Below is a small trained network, with its code and all its weights. Each question gives an input and a class and asks what happens when units are switched off, that is, made to give their printed mean instead of their output.

import numpy as np


def w(rows, s, z=0):
    codes = np.array(rows[::2]) - 128.0
    scale = np.full(codes.shape[1], s)
    scale[-1] = z or s
    return codes * scale


def f(y):
    return y / 2 * (1 + np.tanh(0.7978845608 * (y + 0.044715 * y**3)))


def log_softmax(a):
    a = a - a.max(-1, keepdims=True)
    return a - np.log(np.exp(a).sum(-1, keepdims=True))


def net(x, mask):
    res = np.array(x, float).reshape(1, 7) / 4 @ E
    y = f(res @ A[0][:, :-1].T + A[0][:, -1])
    res = res + np.where(mask, y, B[0][:, -1]) @ B[0][:, :-1]
    return log_softmax(res[-1] @ U[:, :-1].T + U[:, -1])


A, B = {}, {}
E = w([
[107,143,135,124,114],'x0',
[93,158,133,102,104],'x1',
[121,132,127,127,125],'x2',
[200,226,94,205,70],'x3',
[53,107,1,163,206],'x4',
[153,229,171,89,240],'x5',
[132,121,130,137,132],'x6',
],0.0087)
A[0] = w([
[99,50,150,133,56,191],'neuron 0',
[163,199,90,159,75,79],'neuron 1',
[234,85,165,67,125,222],'neuron 2',
[142,121,157,97,108,2],'neuron 3',
[83,21,175,34,166,44],'neuron 4',
[197,48,165,195,173,226],'neuron 5',
[204,102,254,94,54,48],'neuron 6',
[115,77,135,36,120,58],'neuron 7',
[106,67,74,117,76,110],'neuron 8',
[112,175,195,105,210,58],'neuron 9',
[138,79,92,105,54,81],'neuron 10',
],0.0097,0.0062)
B[0] = w([
[172,167,129,26,81,238],'neuron 0',
[122,71,214,223,124,192],'neuron 1',
[67,148,111,103,104,243],'neuron 2',
[180,34,72,39,204,122],'neuron 3',
[120,105,200,255,71,235],'neuron 4',
[82,172,157,84,67,201],'neuron 5',
[79,36,31,142,211,254],'neuron 6',
[148,103,163,209,139,169],'neuron 7',
[151,116,95,47,101,202],'neuron 8',
[213,143,148,49,159,201],'neuron 9',
[246,113,168,19,157,172],'neuron 10',
],0.0095,0.0076)
U = w([
[178,94,199,234,99,136],'0',
[247,157,162,64,159,2],'1',
[50,49,11,140,197,18],'2',
[92,168,143,129,111,247],'3',
],0.012,0.0067)

Each question gives the input, the list of numbers given to net, and the class t.
The units are the neurons (one row each of A and B). Each row of codes is followed by its name. A weight is (code - 128) times the scale printed after its matrix; where a second scale follows, it is the last column's (A, B and U).
mask holds one flag per neuron, in row order. A switched-off neuron (its flag False) gives its mean, the last column of its row in B, instead of its output. The means were averaged over made-up inputs and are rounded, as every weight is.
A unit's drop is (log p(t) with every unit on - log p(t) with that unit switched off) / (log p(t) with every unit on - log p(t) with every unit switched off).
The circuit of an input: a set's keep is (log p(t) with only the set's units on - log p(t) with every unit switched off) / (log p(t) with every unit on - log p(t) with every unit switched off). Starting from all 11 units, units are removed one at a time, each time the one whose removal leaves the highest keep (on an exact tie, the one counted first), for as long as the keep stays at least 0.8.
units of the circuit, in order: the units of the circuit, biggest drop first
k most important neurons: the k neurons with the biggest drops, biggest first
drop when u is switched off: that unit's drop, to one decimal
input [1,7,7,7,-1,1,4], class 0: units of the circuit, in order	neuron 1
input [2,-7,0,4,1,-4,3], class 3: 2 most important neurons	neuron 4; neuron 5
input [-7,-6,6,2,-4,1,-5], class 3: units of the circuit, in order	neuron 5; neuron 2
input [0,-8,8,5,4,-4,-2], class 3: 4 most important neurons	neuron 4; neuron 6; neuron 5; neuron 7
input [3,3,-8,6,5,-8,0], class 1: units of the circuit, in order	neuron 10; neuron 0
input [-7,4,8,4,-5,4,3], class 2: units of the circuit, in order	neuron 6; neuron 4; neuron 0
input [-3,-6,2,5,-2,-2,0], class 3: 2 most important neurons	neuron 4; neuron 5
input [-7,-7,-4,-3,4,5,2], class 3: 4 most important neurons	neuron 6; neuron 5; neuron 10; neuron 0
input [3,-2,-6,1,-4,3,-5], class 2: units of the circuit, in order	neuron 6; neuron 0; neuron 4
input [2,-3,6,-2,4,6,-4], class 1: 3 most important neurons	neuron 6; neuron 9; neuron 2
input [0,2,2,-4,2,2,-1], class 0: units of the circuit, in order	neuron 6; neuron 4; neuron 0
input [0,8,3,-6,4,-5,0], class 3: 3 most important neurons	neuron 0; neuron 8; neuron 1
input [3,-3,0,-6,-6,3,8], class 0: 3 most important neurons	neuron 4; neuron 7; neuron 8
input [-2,-3,-7,-4,4,-3,3], class 0: units of the circuit, in order	neuron 6
input [5,6,-3,8,-3,8,-5], class 0: 2 most important neurons	neuron 1; neuron 0
input [4,4,-1,4,-8,-7,4], class 2: 3 most important neurons	neuron 6; neuron 9; neuron 2
input [3,-4,-1,-7,-1,-2,5], class 0: 2 most important neurons	neuron 4; neuron 7
input [1,2,-1,-3,-4,-8,1], class 1: 2 most important neurons	neuron 10; neuron 0
input [-2,3,2,-1,-4,-3,2], class 2: 2 most important neurons	neuron 6; neuron 9
input [8,6,-5,-4,-2,-7,-1], class 1: 2 most important neurons	neuron 0; neuron 10
input [2,8,4,-3,5,-3,-5], class 3: most important neuron	neuron 6
input [6,0,5,4,-6,-7,-7], class 1: 2 most important neurons	neuron 10; neuron 0
input [0,-8,6,-8,-2,5,1], class 0: drop when neuron 4 is switched off	1.1
input [0,-7,1,2,6,-7,-4], class 1: drop when neuron 10 is switched off	0.2
input [1,1,-5,-5,5,8,1], class 1: drop when neuron 9 is switched off	1.0
input [-8,7,-8,2,-8,4,3], class 2: drop when neuron 6 is switched off	0.6
input [8,-1,2,-8,4,5,-4], class 0: units of the circuit, in order	neuron 4
